Below is a small trained network, with its code and all its weights. Each question gives an input and a target symbol and asks what happens when units are switched off, that is, made to give their printed mean instead of their output.

import numpy as np


def w(rows, s, z=0):
    codes = np.array(rows[::2]) - 128.0
    scale = np.full(codes.shape[1], s)
    scale[-1] = z or s
    return codes * scale


def f(y):
    return y / 2 * (1 + np.tanh(0.7978845608 * (y + 0.044715 * y**3)))


def softmax(a):
    e = np.exp(a - a.max(-1, keepdims=True))
    return e / e.sum(-1, keepdims=True)


def log_softmax(a):
    a = a - a.max(-1, keepdims=True)
    return a - np.log(np.exp(a).sum(-1, keepdims=True))


def net(x, mask):
    ids = ['ΓΞΠΩαβδεζηθλσφψ'.index(c) for c in x.split()]
    T = len(ids)
    res = E[ids] + P[:T]
    u = 0
    for l in range(2):
        r = res
        for j in range(2):
            rows = slice(2 * j, 2 * j + 2)
            q, k, v = (r @ M[l][rows].T for M in (Q, K, V))
            z = softmax(np.where(np.tri(T) > 0, q @ k.T / 2**0.5, -1e9)) @ v
            o = O[l][rows]
            res = res + np.where(mask[u + j], z, o[:, -1]) @ o[:, :-1]
        u += 2
        y = f(res @ A[l][:, :-1].T + A[l][:, -1])
        res = res + np.where(mask[u : u + 12], y, B[l][:, -1]) @ B[l][:, :-1]
        u += 12
    return log_softmax(res[-1] @ U[:, :-1].T + U[:, -1])


Q, K, V, O, A, B = {}, {}, {}, {}, {}, {}
E = w([
[194,211,131,118],'Γ',
[93,243,196,177],'Ξ',
[122,59,184,241],'Π',
[95,112,97,172],'Ω',
[72,214,115,182],'α',
[174,101,163,96],'β',
[183,158,50,127],'δ',
[44,158,102,91],'ε',
[95,60,196,67],'ζ',
[102,15,233,149],'η',
[1,159,131,141],'θ',
[115,145,214,29],'λ',
[252,202,154,146],'σ',
[136,180,22,107],'φ',
[160,32,106,140],'ψ',
],0.017)
P = w([
[63,130,160,166],'0',
[145,113,15,77],'1',
[77,132,154,162],'2',
[131,100,5,81],'3',
[108,141,110,176],'4',
[130,102,2,75],'5',
[130,132,168,141],'6',
[128,95,16,75],'7',
[141,125,182,132],'8',
[126,94,13,73],'9',
[144,124,188,128],'10',
[126,98,10,74],'11',
[154,118,194,126],'12',
],0.0072)
Q[0] = w([
[221,2,96,92],'0.h0',
[94,122,245,177],'0.h0',
[93,106,213,115],'0.h1',
[60,128,123,251],'0.h1',
],0.0088)
K[0] = w([
[139,48,101,33],'0.h0',
[189,136,138,124],'0.h0',
[139,2,138,171],'0.h1',
[79,83,72,250],'0.h1',
],0.0083)
V[0] = w([
[162,96,62,128],'0.h0',
[93,65,99,74],'0.h0',
[185,118,123,152],'0.h1',
[254,218,92,141],'0.h1',
],0.0055)
O[0] = w([
[109,124,108,191,242],'0.h0',
[61,30,155,164,251],'0.h0',
[60,253,149,83,148],'0.h1',
[180,112,55,185,61],'0.h1',
],0.0058,0.0026)
A[0] = w([
[107,79,63,26,94],'0.n0',
[126,202,26,19,168],'0.n1',
[38,86,2,130,154],'0.n2',
[28,162,118,98,172],'0.n3',
[213,95,95,206,113],'0.n4',
[7,224,172,244,70],'0.n5',
[19,112,120,181,145],'0.n6',
[133,43,56,128,100],'0.n7',
[161,94,136,148,134],'0.n8',
[94,86,45,160,1],'0.n9',
[81,146,174,205,22],'0.n10',
[51,108,101,218,167],'0.n11',
],0.0097,0.0055)
B[0] = w([
[233,113,238,129,178],'0.n0',
[9,131,105,162,200],'0.n1',
[144,134,118,56,254],'0.n2',
[96,167,173,47,156],'0.n3',
[103,87,227,148,208],'0.n4',
[221,234,212,94,173],'0.n5',
[41,125,80,142,195],'0.n6',
[164,101,90,111,236],'0.n7',
[87,140,143,130,167],'0.n8',
[255,120,204,107,159],'0.n9',
[187,158,205,177,137],'0.n10',
[73,176,160,161,214],'0.n11',
],0.0079,0.0078)
Q[1] = w([
[90,173,148,140],'1.h0',
[180,179,137,111],'1.h0',
[75,179,161,160],'1.h1',
[65,255,17,171],'1.h1',
],0.0075)
K[1] = w([
[119,140,114,136],'1.h0',
[146,170,142,255],'1.h0',
[159,135,77,66],'1.h1',
[96,168,116,146],'1.h1',
],0.0061)
V[1] = w([
[115,254,95,112],'1.h0',
[154,115,163,205],'1.h0',
[111,153,241,200],'1.h1',
[159,120,79,99],'1.h1',
],0.0069)
O[1] = w([
[129,169,185,140,3],'1.h0',
[194,87,120,175,106],'1.h0',
[156,121,196,147,176],'1.h1',
[254,98,134,77,99],'1.h1',
],0.0051,0.0034)
A[1] = w([
[169,39,184,112,1],'1.n0',
[64,86,113,54,117],'1.n1',
[94,77,124,207,110],'1.n2',
[195,153,188,141,40],'1.n3',
[38,170,158,93,127],'1.n4',
[186,133,135,163,77],'1.n5',
[180,173,155,35,122],'1.n6',
[7,94,138,182,222],'1.n7',
[152,224,133,173,165],'1.n8',
[167,32,109,69,167],'1.n9',
[78,89,101,186,48],'1.n10',
[151,135,54,191,147],'1.n11',
],0.011,0.0042)
B[1] = w([
[125,207,50,138,213],'1.n0',
[171,32,141,32,194],'1.n1',
[50,107,122,196,183],'1.n2',
[88,55,48,47,154],'1.n3',
[159,143,113,125,216],'1.n4',
[139,21,61,146,137],'1.n5',
[14,92,209,222,175],'1.n6',
[99,159,43,159,255],'1.n7',
[254,81,103,158,175],'1.n8',
[139,162,174,109,254],'1.n9',
[59,70,174,101,158],'1.n10',
[129,37,54,125,136],'1.n11',
],0.0078,0.013)
U = w([
[150,164,97,148,82],'Γ',
[132,55,194,158,3],'Ξ',
[150,105,108,204,104],'Π',
[135,255,83,130,172],'Ω',
[145,170,187,169,210],'α',
[108,128,198,113,180],'β',
[119,157,39,155,180],'δ',
[71,222,139,88,169],'ε',
[99,134,117,37,37],'ζ',
[56,163,145,180,146],'η',
[92,208,186,143,101],'θ',
[100,104,214,101,78],'λ',
[232,88,69,52,132],'σ',
[119,180,23,89,5],'φ',
[90,37,126,133,171],'ψ',
],0.0095,0.0064)

Each question gives the input, a string of symbols that net reads in full, and the target symbol t.
The units are the heads (2 rows each of Q, K, V and O) and the neurons (one row each of A and B). Each row of codes is followed by its name. A weight is (code - 128) times the scale printed after its matrix; where a second scale follows, it is the last column's (O, A, B and U).
mask holds one flag per unit, layer by layer, with each layer's heads first. A switched-off unit (its flag False) gives its mean, the last column of its rows in O or B, instead of its output. The means were averaged over made-up inputs and are rounded, as every weight is.
A unit's drop is (log p(t) with every unit on - log p(t) with that unit switched off) / (log p(t) with every unit on - log p(t) with every unit switched off).
The circuit of an input: a set's keep is (log p(t) with only the set's units on - log p(t) with every unit switched off) / (log p(t) with every unit on - log p(t) with every unit switched off). Starting from the 12 units with the biggest drops (on a tie, the unit counted first), units are removed one at a time, each time the one whose removal leaves the highest keep (on an exact tie, the one counted first), for as long as the keep stays at least 0.8.
units of the circuit, in order: the units of the circuit, biggest drop first
most important unit: the unit with the biggest drop
top k neurons: the k neurons with the biggest drops, biggest first
k most important neurons of layer l: the k neurons of layer l with the biggest drops, biggest first
heads that matter: for each layer, one digit per head in row order, 1 if its drop is at least 0.15 and else 0, layers parted by /
input ψ δ η η ψ φ, target σ: most important unit	0.n1
input η ψ Π ψ ζ, target ζ: 2 most important neurons of layer 1	1.n1, 1.n8
input ψ Ξ η δ ψ λ Ξ ψ Π Ξ, target α: units of the circuit, in order	0.n5, 1.n8, 1.n6
input ζ ψ λ α δ Π ψ ψ ψ ε, target ζ: 2 most important neurons of layer 0	0.n1, 0.n3
input η Ξ ψ α σ δ ψ δ ψ ψ ψ Ω, target σ: top 2 neurons	0.n2, 1.n6
input Γ η Π σ, target Π: heads that matter	01 / 00
input ψ Ξ φ ψ Π α, target Ω: top 2 neurons	0.n1, 0.n5
input ζ δ ψ δ σ α λ, target λ: top 2 neurons	1.n6, 1.n7
input α Ω ψ ψ θ, target θ: top 4 neurons	0.n5, 1.n6, 0.n3, 1.n0
input β Ξ ψ ψ σ δ ψ δ δ ψ, target σ: heads that matter	00 / 00
input ψ ψ ψ Π, target η: 2 most important neurons of layer 0	0.n6, 0.n11
input η δ δ ζ, target λ: units of the circuit, in order	0.n0, 1.n7, 0.h1
input Π Π Ω ψ η δ ψ β β α, target Ω: 3 most important neurons of layer 0	0.n5, 0.n1, 0.n0
input Ω ψ ψ Γ ψ δ ψ δ, target σ: most important unit	0.n2
input δ δ δ Ξ ψ ε Ξ ψ α, target α: top 4 neurons	0.n5, 1.n6, 1.n8, 1.n7
input ψ δ φ, target φ: 2 most important neurons of layer 1	1.n6, 1.n9
input ψ ψ Π σ ψ ψ ψ Ξ α, target α: top 4 neurons	1.n6, 0.n5, 1.n8, 0.n3
input ψ η ε ζ β ψ ψ η θ, target θ: 3 most important neurons of layer 0	0.n5, 0.n3, 0.n6
input ψ λ δ δ ψ δ, target σ: 2 most important neurons of layer 0	0.n1, 0.n5
input α δ λ β η ψ Ξ, target Ξ: top 3 neurons	1.n6, 1.n8, 1.n3
input Π ψ α ζ Ω ψ φ δ ψ η ψ Ξ, target α: 3 most important neurons of layer 1	1.n6, 1.n8, 1.n7
input σ Π ψ η δ δ ψ ψ Ξ, target Ξ: 3 most important neurons of layer 1	1.n6, 1.n8, 1.n3
